Here is a tiny trained network, its code and every weight. The questions are about switching its units off for an input and a class, where a switched-off unit gives its printed mean instead of its output.

import numpy as np


def w(rows, s, z=0):
    codes = np.array(rows[::2]) - 128.0
    scale = np.full(codes.shape[1], s)
    scale[-1] = z or s
    return codes * scale


def norm(h):
    return h / np.sqrt((h * h).mean(-1, keepdims=True) + 1e-5)


def f(y):
    return y / 2 * (1 + np.tanh(0.7978845608 * (y + 0.044715 * y**3)))


def log_softmax(a):
    a = a - a.max(-1, keepdims=True)
    return a - np.log(np.exp(a).sum(-1, keepdims=True))


def net(x, mask):
    res = np.array(x, float).reshape(1, 3) / 4 @ E
    u = 0
    for l in range(2):
        y = f(norm(res) @ A[l][:, :-1].T + A[l][:, -1])
        res = res + np.where(mask[u : u + 8], y, B[l][:, -1]) @ B[l][:, :-1]
        u += 8
    return log_softmax(norm(res)[-1] @ U[:, :-1].T + U[:, -1])


A, B = {}, {}
E = w([
[162,98,105,69],'x0',
[48,81,87,148],'x1',
[100,253,3,140],'x2',
],0.0059)
A[0] = w([
[115,173,108,79,134],'0.n1',
[136,75,192,94,51],'0.n2',
[10,56,82,92,118],'0.n3',
[103,118,106,4,4],'0.n4',
[58,161,209,160,9],'0.n5',
[151,76,67,26,52],'0.n6',
[247,164,149,108,49],'0.n7',
[60,169,170,190,63],'0.n8',
],0.011,0.0037)
B[0] = w([
[187,92,181,53,184],'0.n1',
[74,93,85,137,221],'0.n2',
[254,207,145,202,253],'0.n3',
[63,238,159,98,145],'0.n4',
[84,172,126,64,151],'0.n5',
[19,221,212,92,189],'0.n6',
[135,200,124,241,206],'0.n7',
[81,154,207,43,178],'0.n8',
],0.0093,0.0043)
A[1] = w([
[140,138,22,77,35],'1.n1',
[63,99,43,168,132],'1.n2',
[238,147,171,114,92],'1.n3',
[252,116,153,32,176],'1.n4',
[139,177,44,102,72],'1.n5',
[46,142,174,113,176],'1.n6',
[143,189,85,74,164],'1.n7',
[117,11,141,131,4],'1.n8',
],0.012,0.0031)
B[1] = w([
[227,94,79,148,158],'1.n1',
[41,93,88,151,133],'1.n2',
[95,127,49,159,224],'1.n3',
[1,103,195,168,191],'1.n4',
[194,99,182,80,201],'1.n5',
[125,111,183,41,221],'1.n6',
[138,18,142,124,253],'1.n7',
[181,110,83,125,192],'1.n8',
],0.0093,0.0051)
U = w([
[178,2,133,140,156],'0',
[188,197,137,215,160],'1',
[106,188,209,33,147],'2',
[53,140,131,146,207],'3',
[96,140,77,100,1],'4',
],0.016,0.009)

Each question gives the input, the list of numbers given to net, and the class t.
The units are the neurons (one row each of A and B). Each row of codes is followed by its name. A weight is (code - 128) times the scale printed after its matrix; where a second scale follows, it is the last column's (A, B and U).
mask holds one flag per neuron, layer by layer. A switched-off neuron (its flag False) gives its mean, the last column of its row in B, instead of its output. The means were averaged over made-up inputs and are rounded, as every weight is.
A unit's drop is (log p(t) with every unit on - log p(t) with that unit switched off) / (log p(t) with every unit on - log p(t) with every unit switched off).
The circuit of an input: a set's keep is (log p(t) with only the set's units on - log p(t) with every unit switched off) / (log p(t) with every unit on - log p(t) with every unit switched off). Starting from the 12 units with the biggest drops (on a tie, the unit counted first), units are removed one at a time, each time the one whose removal leaves the highest keep (on an exact tie, the one counted first), for as long as the keep stays at least 0.8.
units of the circuit, in order: the units of the circuit, biggest drop first
k most important neurons: the k neurons with the biggest drops, biggest first
top k neurons in layer l: the k neurons of layer l with the biggest drops, biggest first
drop when u is switched off: that unit's drop, to one decimal
input [-1,6,-5], class 1: most important neuron => 0.n3
input [4,7,-6], class 1: units of the circuit, in order => 0.n3, 1.n7
input [-8,-5,5], class 2: units of the circuit, in order => 0.n3, 0.n8
input [2,-3,-2], class 3: top 4 neurons in layer 0 => 0.n3, 0.n2, 0.n1, 0.n7
input [6,5,-1], class 2: 3 most important neurons => 0.n6, 0.n4, 0.n7
input [-1,-1,3], class 3: units of the circuit, in order => 0.n1, 1.n4, 0.n7
input [1,0,1], class 3: top 3 neurons in layer 0 => 0.n1, 0.n2, 0.n8
input [-8,-6,2], class 2: 2 most important neurons => 0.n8, 0.n3
input [-2,-6,6], class 0: units of the circuit, in order => 0.n3, 1.n7, 0.n6
input [8,-3,8], class 0: top 2 neurons in layer 1 => 1.n7, 1.n1
input [2,4,5], class 0: 2 most important neurons => 0.n7, 1.n7
input [6,0,-4], class 2: 2 most important neurons => 0.n6, 1.n6
input [-4,2,4], class 0: 2 most important neurons => 0.n6, 1.n7
input [-3,-5,-4], class 1: 4 most important neurons => 0.n7, 1.n7, 0.n6, 1.n4
input [6,3,-5], class 2: most important neuron => 0.n6
input [4,-6,7], class 0: 3 most important neurons => 0.n3, 1.n7, 0.n1
input [-6,5,-1], class 2: top 3 neurons in layer 0 => 0.n8, 0.n5, 0.n7
input [-5,6,0], class 1: top 3 neurons in layer 0 => 0.n3, 0.n1, 0.n6
input [-5,1,4], class 2: 2 most important neurons => 0.n8, 0.n3
input [4,-7,1], class 1: units of the circuit, in order => 0.n7
input [4,0,-3], class 2: 2 most important neurons => 0.n6, 1.n6
input [-3,-1,5], class 0: drop when 0.n6 is switched off => 0.1
input [-5,-1,8], class 0: drop when 0.n3 is switched off => 0.0
input [1,6,-5], class 1: drop when 0.n3 is switched off => 0.9
input [5,2,-3], class 2: drop when 0.n6 is switched off => 2.6
